Below are the code and all the weights of a small trained network. Each question names an input and a class and asks about switching units off, where a switched-off unit gives its printed mean instead of its output.

import numpy as np


def w(rows, s, z=0):
    codes = np.array(rows[::2]) - 128.0
    scale = np.full(codes.shape[1], s)
    scale[-1] = z or s
    return codes * scale


def f(y):
    return y / 2 * (1 + np.tanh(0.7978845608 * (y + 0.044715 * y**3)))


def log_softmax(a):
    a = a - a.max(-1, keepdims=True)
    return a - np.log(np.exp(a).sum(-1, keepdims=True))


def net(x, mask):
    res = np.array(x, float).reshape(1, 8) / 4 @ E
    y = f(res @ A[0][:, :-1].T + A[0][:, -1])
    res = res + np.where(mask, y, B[0][:, -1]) @ B[0][:, :-1]
    return log_softmax(res[-1] @ U[:, :-1].T + U[:, -1])


A, B = {}, {}
E = w([
[177,75,179,95,122,154,51],'x0',
[113,144,38,99,229,49,82],'x1',
[184,96,167,230,191,138,169],'x2',
[130,99,156,103,252,177,141],'x3',
[194,98,129,212,90,100,114],'x4',
[139,254,122,104,202,165,80],'x5',
[190,113,152,84,97,168,42],'x6',
[104,148,155,156,96,14,128],'x7',
],0.0072)
A[0] = w([
[101,90,170,154,175,73,168,254],'neuron 0',
[167,166,128,133,72,115,101,232],'neuron 1',
[151,83,93,81,157,20,189,228],'neuron 2',
[89,57,139,142,164,162,162,187],'neuron 3',
[96,65,81,56,135,182,143,125],'neuron 4',
[117,147,182,191,167,123,184,192],'neuron 5',
[106,211,131,117,106,175,200,220],'neuron 6',
[80,136,167,127,140,61,156,219],'neuron 7',
[147,120,147,166,165,147,212,152],'neuron 8',
[244,171,185,133,136,136,62,149],'neuron 9',
[115,180,29,57,180,85,110,227],'neuron 10',
],0.011,0.0032)
B[0] = w([
[169,128,128,244,122,188,103,215],'neuron 0',
[71,70,125,98,117,54,145,195],'neuron 1',
[105,137,89,215,151,100,51,232],'neuron 2',
[192,141,125,122,93,166,120,182],'neuron 3',
[139,146,131,73,144,149,90,187],'neuron 4',
[152,200,114,132,80,146,144,197],'neuron 5',
[117,129,129,155,85,185,155,189],'neuron 6',
[103,205,81,181,85,71,64,195],'neuron 7',
[198,149,110,149,77,121,162,185],'neuron 8',
[195,89,189,98,167,119,154,219],'neuron 9',
[47,118,110,126,125,113,172,254],'neuron 10',
],0.011,0.0094)
U = w([
[168,116,132,182,113,115,51,96],'0',
[111,92,124,115,33,83,131,255],'1',
[114,182,165,2,185,186,105,143],'2',
[87,198,136,165,125,112,98,142],'3',
[209,163,71,103,72,135,174,60],'4',
[133,101,32,149,205,31,77,52],'5',
[232,98,180,97,229,39,82,134],'6',
[50,121,108,58,141,97,182,104],'7',
],0.0094,0.0036)

Each question gives the input, the list of numbers given to net, and the class t.
The units are the neurons (one row each of A and B). Each row of codes is followed by its name. A weight is (code - 128) times the scale printed after its matrix; where a second scale follows, it is the last column's (A, B and U).
mask holds one flag per neuron, in row order. A switched-off neuron (its flag False) gives its mean, the last column of its row in B, instead of its output. The means were averaged over made-up inputs and are rounded, as every weight is.
A unit's drop is (log p(t) with every unit on - log p(t) with that unit switched off) / (log p(t) with every unit on - log p(t) with every unit switched off).
The circuit of an input: a set's keep is (log p(t) with only the set's units on - log p(t) with every unit switched off) / (log p(t) with every unit on - log p(t) with every unit switched off). Starting from all 11 units, units are removed one at a time, each time the one whose removal leaves the highest keep (on an exact tie, the one counted first), for as long as the keep stays at least 0.8.
units of the circuit, in order: the units of the circuit, biggest drop first
most important unit: the unit with the biggest drop
top k neurons: the k neurons with the biggest drops, biggest first
drop of u: that unit's drop, to one decimal
input [-5,4,4,-4,-8,2,5,0], class 7: top 2 neurons -> neuron 10; neuron 0
input [6,-8,-4,-1,-4,-3,1,-5], class 2: most important unit -> neuron 4
input [7,-7,6,6,-8,7,3,0], class 6: top 3 neurons -> neuron 9; neuron 10; neuron 8
input [0,6,5,-3,-8,-7,-6,-4], class 0: units of the circuit, in order -> neuron 0; neuron 3
input [-4,-5,7,-8,5,5,6,-1], class 1: top 3 neurons -> neuron 1; neuron 6; neuron 4
input [-1,4,8,-5,1,-6,-1,7], class 0: top 2 neurons -> neuron 0; neuron 10
input [0,-4,-1,6,4,2,2,3], class 6: units of the circuit, in order -> neuron 9; neuron 10; neuron 7
input [-1,3,6,-4,0,-1,-5,-5], class 4: units of the circuit, in order -> neuron 8; neuron 5
input [-5,-7,6,-8,-8,-7,-6,4], class 0: top 2 neurons -> neuron 0; neuron 7
input [5,-5,-4,5,-3,-7,-3,1], class 0: units of the circuit, in order -> neuron 10; neuron 1
input [7,0,-4,-7,2,2,0,-7], class 2: units of the circuit, in order -> neuron 2; neuron 0; neuron 7
input [-2,3,0,4,3,-6,0,-7], class 4: top 2 neurons -> neuron 3; neuron 8
input [-1,-6,5,-8,-2,5,6,3], class 1: top 4 neurons -> neuron 1; neuron 6; neuron 4; neuron 2
input [4,6,5,-3,5,7,0,6], class 6: units of the circuit, in order -> neuron 9
input [1,-3,2,0,-7,-2,0,-2], class 4: top 2 neurons -> neuron 3; neuron 10
input [-3,5,-6,0,1,-3,8,5], class 5: top 2 neurons -> neuron 2; neuron 6
input [5,6,8,3,-8,-8,-2,-3], class 0: top 3 neurons -> neuron 0; neuron 2; neuron 3
input [2,1,6,6,7,2,1,0], class 6: top 2 neurons -> neuron 9; neuron 6
input [7,-4,-6,1,-1,8,-6,0], class 2: top 2 neurons -> neuron 2; neuron 7
input [7,-1,6,-3,3,4,-6,-4], class 4: most important unit -> neuron 5
input [6,4,8,3,3,-8,-8,0], class 0: top 2 neurons -> neuron 2; neuron 0
input [-3,2,2,-1,8,7,-2,-6], class 4: drop of neuron 2 -> 0.4
input [8,-1,2,-1,-5,-6,4,-2], class 6: drop of neuron 10 -> 0.2
input [-3,7,5,2,8,-8,-5,-2], class 0: drop of neuron 2 -> 0.1
input [-7,5,2,2,1,6,-4,5], class 3: drop of neuron 10 -> 0.0
